110,140,41,102,194
194,88,126,213,103
->
110,88

172,129,102
180,90,123
129,47,182
->
172,90,182

67,203
85,133
->
67,133

198,195,120
152,149,199
191,199,107
163,162,114
->
198,149,107

115,103,174,71,169
47,165,169,209,104
->
115,165

103,60,91,55
34,148,67,188
55,133,75,170
116,56,106,74
91,133,45,168
->
103,148,75,74
---
131,184,157,65,68,198
101,171,192,99,65,179
113,129,133,119,91,152
203,151,140,159,48,79
103,207,78,152,104,59
58,205,76,199,63,91
140,170,53,171,64,78
91,93,107,152,175,179
179,51,140,196,165,119
->
68,198,131,184,157,65
65,179,101,171,192,99
91,152,113,129,133,119
48,79,203,151,140,159
104,59,103,207,78,152
63,91,58,205,76,199
64,78,140,170,53,171
175,179,91,93,107,152
165,119,179,51,140,196

106,125,97,120,141,112,172,119,112,105,121,123
119,143,126,134,169,88,111,148,132,137,135,155
116,145,107,105,114,119,81,131,119,134,142,155
154,113,110,157,82,87,56,135,137,139,121,132
100,126,124,119,162,124,29,127,124,135,133,129
115,106,130,88,145,168,131,135,125,146,133,127
->
121,123,106,125,97,120,141,112,172,119,112,105
135,155,119,143,126,134,169,88,111,148,132,137
142,155,116,145,107,105,114,119,81,131,119,134
121,132,154,113,110,157,82,87,56,135,137,139
133,129,100,126,124,119,162,124,29,127,124,135
133,127,115,106,130,88,145,168,131,135,125,146

71,151,125,172,43,91,135
173,143,155,120,96,174,169
183,150,155,116,110,173,154
157,171,130,118,156,107,60
149,171,125,118,163,97,52
->
91,135,71,151,125,172,43
174,169,173,143,155,120,96
173,154,183,150,155,116,110
107,60,157,171,130,118,156
97,52,149,171,125,118,163

131,134,141,121,190,66
116,137,115,59,92,155
158,175,119,129,66,121
165,184,146,132,63,132
154,107,148,114,124,118
68,112,104,94,141,132
138,190,98,98,81,71
113,45,60,95,77,209
144,143,118,139,149,105
157,111,112,91,134,139
148,93,169,127,123,136
->
190,66,131,134,141,121
92,155,116,137,115,59
66,121,158,175,119,129
63,132,165,184,146,132
124,118,154,107,148,114
141,132,68,112,104,94
81,71,138,190,98,98
77,209,113,45,60,95
149,105,144,143,118,139
134,139,157,111,112,91
123,136,148,93,169,127

134,158,134,120,135,109,159,102,138,152
111,132,143,174,128,218,136,142,75,107
->
138,152,134,158,134,120,135,109,159,102
75,107,111,132,143,174,128,218,136,142

56,84,60,63
152,193,171,152
192,105,141,81
143,175,196,179
159,168,200,161
->
60,63,56,84
171,152,152,193
141,81,192,105
196,179,143,175
200,161,159,168

186,129,54,74,108,103,90,163,118,145,133,104
74,79,148,59,92,63,92,67,150,104,122,132
124,56,92,181,101,134,77,154,113,169,150,188
->
133,104,186,129,54,74,108,103,90,163,118,145
122,132,74,79,148,59,92,63,92,67,150,104
150,188,124,56,92,181,101,134,77,154,113,169

105,78,144,91,109,129
96,57,154,87,92,137
130,88,108,171,162,177
143,182,118,126,165,85
->
109,129,105,78,144,91
92,137,96,57,154,87
162,177,130,88,108,171
165,85,143,182,118,126
---
95,125,178,78,144
132,150,149,67,66
184,201,205,125,113
219,189,144,154,71
->
125,178
150,149

122,114,131,136,126
97,191,102,54,137
73,119,130,132,83
129,121,120,105,129
136,128,129,128,138
->
114,131
191,102

103,186,136
213,118,80
203,89,68
->
186,136
118,80

50,158,158,115,210
108,149,171,181,131
122,112,99,69,162
205,155,104,72,141
->
158,158
149,171

148,212,148,132
107,210,144,81
65,192,133,165
->
212,148
210,144

133,155,164
121,205,114
->
155,164
205,114
---
138,199,155,98,82,171,127,104,137,102,81,165
146,91,84,85,142,169,79,145,126,81,116,85
144,205,158,94,73,181,126,98,136,89,76,175
161,93,131,72,153,165,82,131,89,35,110,76
165,73,74,199,132,158,151,153,184,166,198,181
140,193,153,104,84,170,129,105,138,104,88,167
->
140,193,153,104,84,170,129,105,138,104,88,167
138,199,155,98,82,171,127,104,137,102,81,165
146,91,84,85,142,169,79,145,126,81,116,85
144,205,158,94,73,181,126,98,136,89,76,175
161,93,131,72,153,165,82,131,89,35,110,76
165,73,74,199,132,158,151,153,184,166,198,181

186,81,199,179,102,123,103,90,185,197,102
222,63,147,116,78,158,87,71,144,146,79
->
222,63,147,116,78,158,87,71,144,146,79
186,81,199,179,102,123,103,90,185,197,102

64,143,180
62,136,152
117,131,175
132,141,189
173,109,123
62,118,180
108,110,39
->
108,110,39
64,143,180
62,136,152
117,131,175
132,141,189
173,109,123
62,118,180

117,157,119,131,197,135,117,88,91,70
138,196,89,154,28,118,90,221,180,108
->
138,196,89,154,28,118,90,221,180,108
117,157,119,131,197,135,117,88,91,70

166,142,166,106,117,89,141,110,104,153,127
166,142,166,90,117,89,157,110,104,153,195
166,118,166,96,117,89,51,110,105,161,127
->
166,118,166,96,117,89,51,110,105,161,127
166,142,166,106,117,89,141,110,104,153,127
166,142,166,90,117,89,157,110,104,153,195

106,193,82,109,182,101,125,102,97,208,134,85
159,201,44,198,92,150,163,90,173,134,82,104
176,48,208,121,183,201,167,107,72,141,144,145
140,104,69,182,180,67,107,165,122,53,74,180
110,66,83,66,77,124,157,75,115,76,156,199
54,80,146,181,72,150,161,196,117,157,56,82
132,122,142,169,47,173,198,145,66,115,58,126
117,198,148,145,95,100,66,151,98,56,88,146
->
117,198,148,145,95,100,66,151,98,56,88,146
106,193,82,109,182,101,125,102,97,208,134,85
159,201,44,198,92,150,163,90,173,134,82,104
176,48,208,121,183,201,167,107,72,141,144,145
140,104,69,182,180,67,107,165,122,53,74,180
110,66,83,66,77,124,157,75,115,76,156,199
54,80,146,181,72,150,161,196,117,157,56,82
132,122,142,169,47,173,198,145,66,115,58,126
